Below is a small trained network, with its code and all its weights. Each question gives an input and a target symbol and asks what happens when units are switched off, that is, made to give their printed mean instead of their output.

import numpy as np


def w(rows, s, z=0):
    codes = np.array(rows[::2]) - 128.0
    scale = np.full(codes.shape[1], s)
    scale[-1] = z or s
    return codes * scale


def f(y):
    return y / 2 * (1 + np.tanh(0.7978845608 * (y + 0.044715 * y**3)))


def softmax(a):
    e = np.exp(a - a.max(-1, keepdims=True))
    return e / e.sum(-1, keepdims=True)


def log_softmax(a):
    a = a - a.max(-1, keepdims=True)
    return a - np.log(np.exp(a).sum(-1, keepdims=True))


def net(x, mask):
    ids = ['ΔΞΦαβγεζηθμψω'.index(c) for c in x.split()]
    T = len(ids)
    res = E[ids] + P[:T]
    u = 0
    for l in range(2):
        q, k, v = (res @ M[l].T for M in (Q, K, V))
        z = softmax(np.where(np.tri(T) > 0, q @ k.T / 3**0.5, -1e9)) @ v
        res = res + np.where(mask[u], z, O[l][:, -1]) @ O[l][:, :-1]
        u += 1
        y = f(res @ A[l][:, :-1].T + A[l][:, -1])
        res = res + np.where(mask[u : u + 12], y, B[l][:, -1]) @ B[l][:, :-1]
        u += 12
    return log_softmax(res[-1] @ U[:, :-1].T + U[:, -1])


Q, K, V, O, A, B = {}, {}, {}, {}, {}, {}
E = w([
[145,142,86,101,160,78,54,163,106,122],'Δ',
[123,162,128,157,145,35,148,86,24,127],'Ξ',
[123,164,100,110,163,208,97,112,157,182],'Φ',
[151,114,215,141,151,184,104,123,75,133],'α',
[171,115,105,116,143,122,127,99,147,108],'β',
[158,153,133,180,108,148,158,199,140,111],'γ',
[137,134,184,152,131,160,60,83,53,174],'ε',
[96,167,99,133,67,158,128,114,173,170],'ζ',
[131,75,165,80,173,192,196,69,138,117],'η',
[96,185,145,64,167,160,145,138,117,134],'θ',
[92,169,138,183,122,117,59,152,171,120],'μ',
[64,123,184,122,190,114,123,133,137,76],'ψ',
[125,135,108,133,251,149,98,162,76,154],'ω',
],0.021)
P = w([
[154,149,166,118,114,53,141,141,184,210],'0',
[120,167,99,127,120,118,182,137,114,124],'1',
[140,124,165,123,138,47,160,122,214,184],'2',
[147,123,151,118,140,67,164,148,183,172],'3',
[107,149,81,144,85,168,130,120,97,92],'4',
[146,112,198,144,139,27,152,133,237,218],'5',
[124,111,137,143,111,119,136,149,138,128],'6',
[111,183,78,144,75,207,89,116,78,65],'7',
[162,102,193,148,156,2,171,138,247,225],'8',
[133,125,131,152,93,134,121,141,131,117],'9',
[144,166,82,128,65,219,64,108,77,58],'10',
[162,87,213,167,129,9,173,142,226,214],'11',
[152,126,128,155,89,133,134,129,122,119],'12',
],0.0088)
Q[0] = w([
[82,140,138,171,96,125,95,106,107,90],'0.h1',
[143,111,37,103,100,192,101,108,69,2],'0.h1',
[71,156,132,163,112,201,115,112,105,92],'0.h1',
],0.0084)
K[0] = w([
[132,72,58,150,142,180,156,153,146,100],'0.h1',
[49,170,73,159,98,226,114,98,51,47],'0.h1',
[159,113,55,89,99,118,101,143,77,2],'0.h1',
],0.0081)
V[0] = w([
[167,156,146,199,155,131,228,169,140,68],'0.h1',
[82,154,202,109,84,64,155,120,89,80],'0.h1',
[3,101,146,131,205,199,68,201,110,112],'0.h1',
],0.0057)
O[0] = w([
[182,237,142,80,132,121,117,112,141,112,155],'0.h1',
[189,174,128,134,93,151,83,247,127,138,123],'0.h1',
[97,114,169,121,79,115,169,161,91,139,1],'0.h1',
],0.012,0.00093)
A[0] = w([
[245,169,150,202,165,104,106,53,110,210,214],'0.n1',
[143,138,44,93,69,150,185,128,139,155,73],'0.n2',
[129,83,121,67,214,76,65,223,73,132,131],'0.n3',
[201,130,182,238,68,106,118,132,116,146,220],'0.n4',
[53,118,110,88,190,139,109,141,90,31,187],'0.n5',
[90,116,69,76,119,113,164,160,197,46,213],'0.n6',
[207,46,143,76,128,227,139,148,190,105,175],'0.n7',
[164,122,107,153,200,156,93,99,100,163,135],'0.n8',
[89,213,182,34,126,124,125,109,128,150,130],'0.n9',
[146,134,173,42,140,254,218,101,148,186,111],'0.n10',
[33,144,105,47,104,131,203,136,173,159,2],'0.n11',
[110,175,104,92,54,186,176,126,205,182,91],'0.n12',
],0.0059,0.0026)
B[0] = w([
[156,83,133,59,149,139,85,178,97,119,255],'0.n1',
[117,126,116,174,99,153,77,171,111,179,124],'0.n2',
[139,82,131,153,27,98,216,142,104,90,180],'0.n3',
[69,108,154,86,181,158,116,186,136,121,201],'0.n4',
[128,178,95,170,97,81,168,85,121,170,155],'0.n5',
[90,173,151,177,77,111,148,47,153,131,147],'0.n6',
[163,146,110,237,75,151,140,163,179,50,161],'0.n7',
[86,2,51,63,135,154,126,135,73,71,173],'0.n8',
[148,186,159,133,169,127,204,67,139,204,155],'0.n9',
[215,153,102,191,186,126,169,112,117,111,176],'0.n10',
[137,95,151,173,224,189,114,90,34,200,128],'0.n11',
[139,78,103,173,189,86,115,152,73,198,149],'0.n12',
],0.0066,0.0065)
Q[1] = w([
[143,55,215,92,173,106,160,130,61,114],'1.h1',
[173,53,203,128,248,31,115,199,253,247],'1.h1',
[198,94,97,120,160,22,171,132,149,130],'1.h1',
],0.0054)
K[1] = w([
[119,130,124,137,149,124,112,136,201,150],'1.h1',
[200,22,204,88,195,2,155,154,220,218],'1.h1',
[105,78,180,141,191,148,101,196,145,162],'1.h1',
],0.0062)
V[1] = w([
[52,147,122,177,111,52,12,167,154,239],'1.h1',
[147,189,3,161,97,110,224,152,35,200],'1.h1',
[147,110,194,110,187,180,103,110,109,214],'1.h1',
],0.0056)
O[1] = w([
[80,179,2,79,63,166,183,129,99,146,151],'1.h1',
[142,72,183,53,145,42,87,165,229,172,163],'1.h1',
[126,142,178,128,17,129,10,92,128,118,254],'1.h1',
],0.0084,0.0023)
A[1] = w([
[137,62,88,56,147,136,43,176,57,135,20],'1.n1',
[93,161,127,159,215,113,47,142,169,166,67],'1.n2',
[69,175,86,16,74,115,137,140,124,163,3],'1.n3',
[77,209,168,30,192,129,142,70,148,132,118],'1.n4',
[132,170,153,143,63,54,225,138,169,60,182],'1.n5',
[89,186,126,92,155,29,107,125,60,89,76],'1.n6',
[162,66,178,108,160,147,135,172,95,125,237],'1.n7',
[177,137,44,177,112,90,208,59,89,134,45],'1.n8',
[101,203,80,121,76,96,91,116,225,116,158],'1.n9',
[111,113,164,94,146,156,156,122,109,111,59],'1.n10',
[129,112,98,147,184,154,169,125,254,146,137],'1.n11',
[109,92,133,76,138,92,143,2,133,130,116],'1.n12',
],0.0068,0.0033)
B[1] = w([
[73,214,139,223,153,59,73,114,168,77,237],'1.n1',
[184,139,105,224,135,140,213,160,70,190,169],'1.n2',
[153,31,127,145,118,176,60,231,156,154,158],'1.n3',
[145,73,52,102,126,2,115,32,197,120,166],'1.n4',
[83,97,195,33,229,232,24,98,148,245,192],'1.n5',
[196,72,154,245,178,124,73,173,192,199,202],'1.n6',
[77,213,94,108,106,106,173,114,78,26,254],'1.n7',
[167,55,171,165,105,68,39,127,140,159,163],'1.n8',
[138,209,80,108,90,126,205,45,192,124,185],'1.n9',
[168,147,129,146,84,139,124,108,93,140,126],'1.n10',
[26,104,84,130,130,62,140,200,128,138,191],'1.n11',
[107,109,127,77,208,204,83,92,86,139,164],'1.n12',
],0.0058,0.0054)
U = w([
[179,72,159,99,51,39,84,169,147,131,123],'Δ',
[198,71,187,220,158,83,108,162,126,137,3],'Ξ',
[148,126,57,125,140,217,131,134,56,213,116],'Φ',
[137,172,175,121,60,153,117,92,46,110,124],'α',
[156,53,55,13,75,132,77,112,179,67,204],'β',
[169,162,192,48,100,179,197,215,66,149,178],'γ',
[32,137,162,83,136,154,72,72,113,139,69],'ε',
[80,154,112,232,6,112,166,95,123,143,146],'ζ',
[145,125,63,202,222,175,142,89,122,104,104],'η',
[217,185,63,21,118,91,150,42,113,95,199],'θ',
[88,243,97,146,128,100,134,181,217,69,94],'μ',
[79,136,188,38,128,85,190,85,110,168,132],'ψ',
[13,68,89,87,144,47,255,169,69,82,149],'ω',
],0.0056,0.0051)

Each question gives the input, a string of symbols that net reads in full, and the target symbol t.
The units are the heads (3 rows each of Q, K, V and O) and the neurons (one row each of A and B). Each row of codes is followed by its name. A weight is (code - 128) times the scale printed after its matrix; where a second scale follows, it is the last column's (O, A, B and U).
mask holds one flag per unit, layer by layer, with each layer's heads first. A switched-off unit (its flag False) gives its mean, the last column of its rows in O or B, instead of its output. The means were averaged over made-up inputs and are rounded, as every weight is.
A unit's drop is (log p(t) with every unit on - log p(t) with that unit switched off) / (log p(t) with every unit on - log p(t) with every unit switched off).
The circuit of an input: a set's keep is (log p(t) with only the set's units on - log p(t) with every unit switched off) / (log p(t) with every unit on - log p(t) with every unit switched off). Starting from the 12 units with the biggest drops (on a tie, the unit counted first), units are removed one at a time, each time the one whose removal leaves the highest keep (on an exact tie, the one counted first), for as long as the keep stays at least 0.8.
units of the circuit, in order: the units of the circuit, biggest drop first
most important unit: the unit with the biggest drop
k most important neurons: the k neurons with the biggest drops, biggest first
k most important neurons of layer l: the k neurons of layer l with the biggest drops, biggest first
drop when u is switched off: that unit's drop, to one decimal
input γ θ γ ψ, target θ: units of the circuit, in order => [0.h1; 1.n4]
input η Ξ α, target α: most important unit => 1.n7
input γ β ζ Φ ε ψ ε ω ω Φ Δ, target Δ: 2 most important neurons => [1.n6; 0.n5]
input γ ε θ Ξ Ξ Ξ, target Δ: 2 most important neurons => [1.n6; 0.n9]
input γ θ Φ β η, target Ξ: 3 most important neurons => [0.n7; 0.n10; 0.n1]
input Ξ Ξ Δ ψ γ ζ, target Φ: 2 most important neurons => [0.n12; 0.n11]
input ω Δ Φ θ Δ η γ β Ξ Ξ Φ γ, target γ: units of the circuit, in order => [1.n1; 0.n4; 1.n4]
input η β Φ α Ξ ω, target ω: units of the circuit, in order => [0.n3; 0.h1]
input γ Φ ε α β ζ ζ η β η ψ ω θ, target θ: units of the circuit, in order => [1.n4; 0.n9]
input β ψ Δ Φ, target η: units of the circuit, in order => [0.h1; 0.n10; 1.h1]
input η ε Ξ Ξ Ξ γ Ξ θ γ η ζ ε, target θ: units of the circuit, in order => [0.h1; 1.n4; 0.n9]
input ζ Ξ ζ μ Δ Ξ ω β γ Φ η, target η: units of the circuit, in order => [0.n7; 0.n10]
input Δ ε Ξ Ξ ε Ξ γ β ω μ η, target η: units of the circuit, in order => [0.n10; 0.n7]
input ψ θ β α θ μ Ξ Ξ, target Δ: most important unit => 1.h1
input γ ω γ β β θ, target θ: units of the circuit, in order => [1.n4; 0.h1; 0.n9]
input ω Ξ ω Ξ, target ψ: units of the circuit, in order => [0.h1; 1.n5]
input ζ μ Δ, target β: 2 most important neurons of layer 0 => [0.n12; 0.n3]
input Φ η μ, target ζ: 2 most important neurons of layer 1 => [1.n2; 1.n9]
input Φ Δ Δ ε, target ε: 3 most important neurons => [1.n1; 0.n7; 1.n12]
input ε γ μ, target ζ: most important unit => 1.h1
input β ζ γ θ Φ α η Δ Φ, target Φ: 2 most important neurons of layer 1 => [1.n2; 1.n1]
input γ γ Ξ η Φ α Δ β Ξ, target Ξ: 2 most important neurons => [1.n6; 1.n9]
input Ξ Ξ β, target μ: 2 most important neurons of layer 0 => [0.n7; 0.n3]
input γ η β, target θ: drop when 0.n4 is switched off => 0.1
input α ψ ε, target α: drop when 0.n3 is switched off => 0.0
input Ξ ψ β Ξ Δ β Φ Δ β ψ β μ, target η: drop when 0.h1 is switched off => 0.6
input ω Ξ Φ ψ θ ψ Δ ψ, target ψ: drop when 1.h1 is switched off => 0.3
input β η α α, target α: most important unit => 1.h1
